Here is a tiny trained network, its code and every weight. The questions are about switching its units off for an input and a class, where a switched-off unit gives its printed mean instead of its output.

import numpy as np


def w(rows, s, z=0):
    codes = np.array(rows[::2]) - 128.0
    scale = np.full(codes.shape[1], s)
    scale[-1] = z or s
    return codes * scale


def f(y):
    return y / 2 * (1 + np.tanh(0.7978845608 * (y + 0.044715 * y**3)))


def log_softmax(a):
    a = a - a.max(-1, keepdims=True)
    return a - np.log(np.exp(a).sum(-1, keepdims=True))


def net(x, mask):
    res = np.array(x, float).reshape(1, 6) / 4 @ E
    y = f(res @ A[0][:, :-1].T + A[0][:, -1])
    res = res + np.where(mask, y, B[0][:, -1]) @ B[0][:, :-1]
    return log_softmax(res[-1] @ U[:, :-1].T + U[:, -1])


A, B = {}, {}
E = w([
[169,85,151,109,207,91,97],'x0',
[159,127,150,151,159,86,110],'x1',
[146,127,150,118,141,108,114],'x2',
[92,26,179,179,187,136,41],'x3',
[185,9,133,183,61,113,200],'x4',
[118,132,102,168,117,104,127],'x5',
],0.011)
A[0] = w([
[13,253,95,107,220,138,86,13],'N0',
[1,101,241,197,123,150,69,243],'N1',
[60,186,115,74,191,76,103,172],'N2',
[86,194,154,89,161,93,76,1],'N3',
[158,225,80,81,123,61,162,33],'N4',
[116,78,91,214,196,175,13,253],'N5',
],0.0077,0.00098)
B[0] = w([
[39,99,219,133,89,192,180,254],'N0',
[176,171,82,63,155,101,2,221],'N1',
[101,94,220,125,44,136,179,205],'N2',
[80,211,234,103,62,48,89,193],'N3',
[155,211,66,134,143,138,55,201],'N4',
[179,97,67,134,116,133,162,227],'N5',
],0.0075,0.011)
U = w([
[76,25,254,198,93,122,196,3],'0',
[122,178,52,12,194,111,64,253],'1',
],0.0071,0.00079)

Each question gives the input, the list of numbers given to net, and the class t.
The units are the neurons (one row each of A and B). Each row of codes is followed by its name. A weight is (code - 128) times the scale printed after its matrix; where a second scale follows, it is the last column's (A, B and U).
mask holds one flag per neuron, in row order. A switched-off neuron (its flag False) gives its mean, the last column of its row in B, instead of its output. The means were averaged over made-up inputs and are rounded, as every weight is.
A unit's drop is (log p(t) with every unit on - log p(t) with that unit switched off) / (log p(t) with every unit on - log p(t) with every unit switched off).
The circuit of an input: a set's keep is (log p(t) with only the set's units on - log p(t) with every unit switched off) / (log p(t) with every unit on - log p(t) with every unit switched off). Starting from all 6 units, units are removed one at a time, each time the one whose removal leaves the highest keep (on an exact tie, the one counted first), for as long as the keep stays at least 0.8.
circuit, biggest first: the units of the circuit, biggest drop first
most important unit: the unit with the biggest drop
k most important neurons: the k neurons with the biggest drops, biggest first
drop when u is switched off: that unit's drop, to one decimal
input [6,7,-1,8,-1,1], class 1: most important unit -> N1
input [6,4,0,6,3,7], class 1: circuit, biggest first -> [N1; N0]
input [-8,-4,6,-4,-6,6], class 0: 3 most important neurons -> [N0; N1; N2]
input [-4,-5,-6,-8,5,8], class 1: 2 most important neurons -> [N4; N0]
input [-2,-6,0,8,7,2], class 1: 3 most important neurons -> [N1; N0; N2]
input [4,-5,-8,-2,-2,-3], class 0: 2 most important neurons -> [N1; N4]
input [1,-4,8,4,3,-7], class 1: circuit, biggest first -> [N0; N2]
input [1,2,-1,5,-6,-4], class 0: 3 most important neurons -> [N0; N2; N4]
input [-1,7,-6,-7,-7,6], class 0: 3 most important neurons -> [N0; N2; N1]
input [5,-5,5,8,5,-8], class 1: 2 most important neurons -> [N1; N0]
input [-1,-2,-3,-7,5,-6], class 1: 3 most important neurons -> [N0; N2; N4]
input [-1,-3,0,8,1,-7], class 1: drop when N1 is switched off -> 0.1
input [-4,5,3,-8,7,5], class 1: drop when N2 is switched off -> 0.2
input [-7,-1,-4,0,-7,2], class 0: drop when N0 is switched off -> 0.4
input [-8,3,1,5,-1,2], class 1: circuit, biggest first -> [N1]
